Here is a tiny trained network, its code and every weight. The questions are about switching its units off for an input and a class, where a switched-off unit gives its printed mean instead of its output.

import numpy as np


def w(rows, s, z=0):
    codes = np.array(rows[::2]) - 128.0
    scale = np.full(codes.shape[1], s)
    scale[-1] = z or s
    return codes * scale


def f(y):
    return np.maximum(y, 0)


def log_softmax(a):
    a = a - a.max(-1, keepdims=True)
    return a - np.log(np.exp(a).sum(-1, keepdims=True))


def net(x, mask):
    res = np.array(x, float).reshape(1, 4) / 4 @ E
    y = f(res @ A[0][:, :-1].T + A[0][:, -1])
    res = res + np.where(mask, y, B[0][:, -1]) @ B[0][:, :-1]
    return log_softmax(res[-1] @ U[:, :-1].T + U[:, -1])


A, B = {}, {}
E = w([
[80,177,169,78,144,7,121],'x0',
[124,71,93,143,229,115,95],'x1',
[172,34,202,100,117,126,109],'x2',
[96,52,125,161,127,123,251],'x3',
],0.012)
A[0] = w([
[151,108,95,134,144,244,115,67],'N0',
[114,79,106,151,218,111,95,2],'N1',
[139,156,138,129,100,84,150,100],'N2',
[130,145,136,112,143,157,79,111],'N3',
[155,128,102,130,82,155,126,98],'N4',
[138,158,146,116,75,142,130,90],'N5',
[97,88,132,140,151,109,219,105],'N6',
[124,79,67,111,254,109,85,44],'N7',
[146,130,105,123,155,131,26,122],'N8',
[83,149,137,90,161,100,132,32],'N9',
[117,177,151,116,66,160,152,87],'N10',
[105,70,100,107,160,119,206,134],'N11',
[117,89,92,120,96,182,101,82],'N12',
[146,108,205,117,63,131,129,85],'N13',
[100,124,175,120,141,43,116,80],'N14',
[143,148,132,122,127,159,70,91],'N15',
[97,202,11,129,177,138,164,102],'N16',
[95,153,77,133,141,133,118,85],'N17',
[124,161,152,104,133,148,33,118],'N18',
[133,54,189,132,134,116,77,78],'N19',
[142,33,173,92,137,124,72,84],'N20',
[134,135,134,105,152,46,122,103],'N21',
[148,99,136,102,135,121,136,61],'N22',
],0.015,0.0035)
B[0] = w([
[97,71,122,129,252,132,98,234],'N0',
[30,141,104,115,80,191,144,215],'N1',
[76,108,109,96,153,146,110,168],'N2',
[166,97,144,135,102,116,147,180],'N3',
[78,115,124,87,162,125,103,173],'N4',
[66,133,99,118,95,141,171,175],'N5',
[196,60,132,130,62,68,119,232],'N6',
[16,163,97,62,85,167,196,252],'N7',
[159,66,117,143,65,66,153,224],'N8',
[127,93,134,135,181,165,108,181],'N9',
[59,151,102,102,84,169,189,193],'N10',
[177,81,128,147,82,51,163,230],'N11',
[94,99,123,107,183,108,100,182],'N12',
[110,208,121,132,107,165,125,191],'N13',
[111,76,115,139,219,149,103,218],'N14',
[168,94,140,143,112,93,159,188],'N15',
[219,231,195,155,122,149,54,252],'N16',
[168,197,130,156,147,129,138,178],'N17',
[180,61,129,145,76,61,147,226],'N18',
[162,219,166,135,131,109,76,206],'N19',
[199,237,151,170,140,173,115,224],'N20',
[112,84,116,129,208,140,118,207],'N21',
[158,144,126,127,112,133,81,153],'N22',
],0.019,0.015)
U = w([
[183,91,118,105,96,79,147,110],'0',
[176,240,150,111,152,153,83,98],'1',
[114,95,107,84,246,138,88,65],'2',
[76,180,93,56,99,158,171,255],'3',
],0.013,0.00084)

Each question gives the input, the list of numbers given to net, and the class t.
The units are the neurons (one row each of A and B). Each row of codes is followed by its name. A weight is (code - 128) times the scale printed after its matrix; where a second scale follows, it is the last column's (A, B and U).
mask holds one flag per neuron, in row order. A switched-off neuron (its flag False) gives its mean, the last column of its row in B, instead of its output. The means were averaged over made-up inputs and are rounded, as every weight is.
A unit's drop is (log p(t) with every unit on - log p(t) with that unit switched off) / (log p(t) with every unit on - log p(t) with every unit switched off).
The circuit of an input: a set's keep is (log p(t) with only the set's units on - log p(t) with every unit switched off) / (log p(t) with every unit on - log p(t) with every unit switched off). Starting from the 12 units with the biggest drops (on a tie, the unit counted first), units are removed one at a time, each time the one whose removal leaves the highest keep (on an exact tie, the one counted first), for as long as the keep stays at least 0.8.
units of the circuit, in order: the units of the circuit, biggest drop first
k most important neurons: the k neurons with the biggest drops, biggest first
drop when u is switched off: that unit's drop, to one decimal
input [5,7,2,-5], class 3: units of the circuit, in order -> N7
input [-8,6,-8,4], class 1: 2 most important neurons -> N16, N17
input [-3,-5,8,-8], class 0: 2 most important neurons -> N18, N8
input [-3,6,2,-4], class 3: 2 most important neurons -> N7, N1
input [0,-8,7,-2], class 3: 3 most important neurons -> N16, N10, N5
input [-6,6,3,3], class 2: 3 most important neurons -> N0, N12, N10
input [5,-5,5,0], class 1: 3 most important neurons -> N7, N13, N0
input [7,0,0,-8], class 0: 3 most important neurons -> N18, N8, N0
input [-2,3,-6,-7], class 0: 2 most important neurons -> N8, N18
input [0,4,4,0], class 1: 2 most important neurons -> N20, N19
input [-3,7,-6,-8], class 0: 2 most important neurons -> N8, N18
input [-6,-2,-6,5], class 1: 2 most important neurons -> N16, N14
input [6,2,4,-7], class 0: 2 most important neurons -> N18, N8
input [2,-6,-5,0], class 3: most important neuron -> N10
input [4,-1,6,-4], class 1: drop when N20 is switched off -> 0.7
input [5,8,4,-4], class 3: drop when N11 is switched off -> 0.0
input [-5,6,-4,-8], class 0: drop when N8 is switched off -> 0.1
